Below are the code and all the weights of a small trained network. Each question names an input and a class and asks about switching units off, where a switched-off unit gives its printed mean instead of its output.

import numpy as np


def w(rows, s, z=0):
    codes = np.array(rows[::2]) - 128.0
    scale = np.full(codes.shape[1], s)
    scale[-1] = z or s
    return codes * scale


def norm(h):
    return h / np.sqrt((h * h).mean(-1, keepdims=True) + 1e-5)


def f(y):
    return np.maximum(y, 0)


def log_softmax(a):
    a = a - a.max(-1, keepdims=True)
    return a - np.log(np.exp(a).sum(-1, keepdims=True))


def net(x, mask):
    res = np.array(x, float).reshape(1, 4) / 4 @ E
    u = 0
    for l in range(3):
        y = f(norm(res) @ A[l][:, :-1].T + A[l][:, -1])
        res = res + np.where(mask[u : u + 12], y, B[l][:, -1]) @ B[l][:, :-1]
        u += 12
    return log_softmax(norm(res)[-1] @ U[:, :-1].T + U[:, -1])


A, B = {}, {}
E = w([
[64,150,191,175,103,119],'x0',
[190,200,127,146,69,254],'x1',
[166,87,107,192,59,94],'x2',
[120,73,147,158,223,128],'x3',
],0.0063)
A[0] = w([
[73,101,193,139,106,166,62],'0.n1',
[56,134,173,1,115,130,2],'0.n2',
[81,90,146,89,226,178,88],'0.n3',
[202,168,113,157,130,33,70],'0.n4',
[109,105,82,58,74,115,128],'0.n5',
[152,60,151,68,148,121,181],'0.n6',
[172,140,76,126,104,95,80],'0.n7',
[170,113,132,150,139,78,77],'0.n8',
[110,72,168,101,179,43,91],'0.n9',
[151,58,107,203,175,136,172],'0.n10',
[198,175,58,75,150,170,103],'0.n11',
[72,183,136,140,105,52,66],'0.n12',
],0.0099,0.0028)
B[0] = w([
[131,186,90,181,144,143,173],'0.n1',
[95,106,145,217,169,143,201],'0.n2',
[129,206,97,121,166,85,215],'0.n3',
[146,103,92,100,62,151,174],'0.n4',
[116,126,134,56,120,102,190],'0.n5',
[93,171,179,178,123,125,198],'0.n6',
[118,156,82,88,111,133,173],'0.n7',
[197,245,134,251,122,164,166],'0.n8',
[124,156,110,161,183,105,254],'0.n9',
[123,2,154,115,161,107,222],'0.n10',
[122,158,187,87,130,88,222],'0.n11',
[96,117,142,60,126,157,197],'0.n12',
],0.0083,0.0061)
A[1] = w([
[120,160,85,109,44,59,156],'1.n1',
[212,110,246,127,110,129,103],'1.n2',
[151,87,148,79,96,40,95],'1.n3',
[49,161,127,209,90,204,5],'1.n4',
[95,3,152,193,44,130,231],'1.n5',
[206,148,118,148,39,82,104],'1.n6',
[199,182,72,132,156,173,136],'1.n7',
[102,60,72,129,208,104,92],'1.n8',
[179,14,106,159,114,125,21],'1.n9',
[133,134,93,85,54,72,91],'1.n10',
[130,94,176,173,171,114,169],'1.n11',
[195,208,104,145,192,156,235],'1.n12',
],0.0069,0.0033)
B[1] = w([
[94,119,67,106,152,146,210],'1.n1',
[137,114,131,129,95,255,171],'1.n2',
[184,147,123,131,90,180,172],'1.n3',
[97,92,124,171,91,163,175],'1.n4',
[228,185,116,80,242,157,228],'1.n5',
[120,71,99,151,117,92,194],'1.n6',
[67,145,128,149,159,137,171],'1.n7',
[70,73,172,119,150,153,211],'1.n8',
[140,234,149,133,118,204,171],'1.n9',
[119,120,69,92,149,98,186],'1.n10',
[165,81,151,68,95,115,228],'1.n11',
[82,125,162,118,84,108,253],'1.n12',
],0.0082,0.0048)
A[2] = w([
[187,75,127,155,66,132,184],'2.n1',
[175,99,155,144,157,192,254],'2.n2',
[90,2,218,127,117,37,146],'2.n3',
[81,101,205,193,163,140,162],'2.n4',
[104,60,182,156,203,73,89],'2.n5',
[145,168,95,145,127,148,84],'2.n6',
[223,172,109,83,117,95,133],'2.n7',
[141,217,114,104,74,193,109],'2.n8',
[169,28,71,151,126,148,124],'2.n9',
[62,169,153,147,114,135,195],'2.n10',
[100,79,78,153,147,78,69],'2.n11',
[142,23,140,140,71,177,175],'2.n12',
],0.0098,0.0032)
B[2] = w([
[148,121,44,182,194,119,163],'2.n1',
[106,184,210,150,114,114,213],'2.n2',
[83,10,150,162,140,133,230],'2.n3',
[196,99,53,83,86,133,251],'2.n4',
[115,65,229,71,91,52,254],'2.n5',
[87,68,59,93,163,57,148],'2.n6',
[136,63,122,143,114,83,189],'2.n7',
[142,40,172,94,117,120,225],'2.n8',
[97,178,54,192,183,149,178],'2.n9',
[108,144,49,255,95,117,228],'2.n10',
[242,21,123,206,195,135,171],'2.n11',
[127,187,87,242,144,130,167],'2.n12',
],0.0069,0.0067)
U = w([
[69,226,144,131,171,81,83],'0',
[225,156,157,190,192,193,83],'1',
[83,132,105,212,50,186,171],'2',
[141,107,110,1,60,129,141],'3',
[118,174,219,82,90,194,2],'4',
[105,38,192,142,175,64,209],'5',
[181,86,9,133,132,106,96],'6',
],0.02,0.0041)

Each question gives the input, the list of numbers given to net, and the class t.
The units are the neurons (one row each of A and B). Each row of codes is followed by its name. A weight is (code - 128) times the scale printed after its matrix; where a second scale follows, it is the last column's (A, B and U).
mask holds one flag per neuron, layer by layer. A switched-off neuron (its flag False) gives its mean, the last column of its row in B, instead of its output. The means were averaged over made-up inputs and are rounded, as every weight is.
A unit's drop is (log p(t) with every unit on - log p(t) with that unit switched off) / (log p(t) with every unit on - log p(t) with every unit switched off).
The circuit of an input: a set's keep is (log p(t) with only the set's units on - log p(t) with every unit switched off) / (log p(t) with every unit on - log p(t) with every unit switched off). Starting from the 12 units with the biggest drops (on a tie, the unit counted first), units are removed one at a time, each time the one whose removal leaves the highest keep (on an exact tie, the one counted first), for as long as the keep stays at least 0.8.
circuit, biggest first: the units of the circuit, biggest drop first
most important unit: the unit with the biggest drop
k most important neurons: the k neurons with the biggest drops, biggest first
k most important neurons of layer l: the k neurons of layer l with the biggest drops, biggest first
drop when u is switched off: that unit's drop, to one decimal
input [-3,-4,1,-5], class 3: circuit, biggest first => [0.n5; 1.n3]
input [-3,-2,-6,1], class 0: circuit, biggest first => [0.n3]
input [-8,3,2,0], class 3: circuit, biggest first => [0.n11; 0.n7]
input [8,-1,-7,2], class 0: 4 most important neurons => [0.n3; 0.n10; 0.n1; 2.n3]
input [-7,4,7,3], class 1: 2 most important neurons of layer 0 => [0.n10; 0.n3]
input [-1,5,-3,4], class 4: circuit, biggest first => [0.n11; 0.n9; 1.n2]
input [3,5,2,7], class 1: 2 most important neurons => [0.n10; 0.n9]
input [-6,7,2,1], class 3: circuit, biggest first => [0.n11; 0.n2]
input [5,2,-6,2], class 2: circuit, biggest first => [2.n10; 1.n5]
input [2,-6,0,-8], class 3: circuit, biggest first => [0.n12; 0.n5]
input [4,8,-7,8], class 0: circuit, biggest first => [0.n3; 2.n11]
input [-1,3,4,0], class 6: 3 most important neurons => [0.n7; 0.n2; 1.n6]
input [0,8,-1,7], class 2: 3 most important neurons of layer 2 => [2.n12; 2.n5; 2.n10]
input [5,-4,3,-5], class 6: circuit, biggest first => [2.n5; 2.n2; 0.n10]
input [0,7,-4,-8], class 3: circuit, biggest first => [2.n8]
input [2,-1,-2,-7], class 2: 3 most important neurons => [0.n10; 0.n2; 2.n10]
input [6,-4,-7,2], class 0: 4 most important neurons => [0.n3; 0.n10; 0.n1; 2.n8]
input [-7,7,-1,8], class 4: 3 most important neurons of layer 0 => [0.n11; 0.n9; 0.n2]
input [6,-4,1,-6], class 0: 4 most important neurons of layer 0 => [0.n12; 0.n8; 0.n6; 0.n10]
input [5,7,-6,-4], class 2: circuit, biggest first => [2.n10]
input [-5,-5,3,-8], class 3: 3 most important neurons => [0.n5; 0.n7; 2.n10]
input [-7,1,2,2], class 1: 2 most important neurons => [0.n10; 1.n2]
input [5,-4,5,-2], class 6: 2 most important neurons => [0.n2; 0.n4]
input [-5,8,-1,7], class 4: drop when 0.n11 is switched off => 0.2
input [0,1,8,8], class 1: drop when 1.n5 is switched off => 0.1
input [3,8,8,5], class 1: drop when 1.n5 is switched off => 0.3
input [-4,-3,0,-4], class 3: drop when 0.n9 is switched off => 0.0
input [6,3,8,3], class 1: most important unit => 1.n5
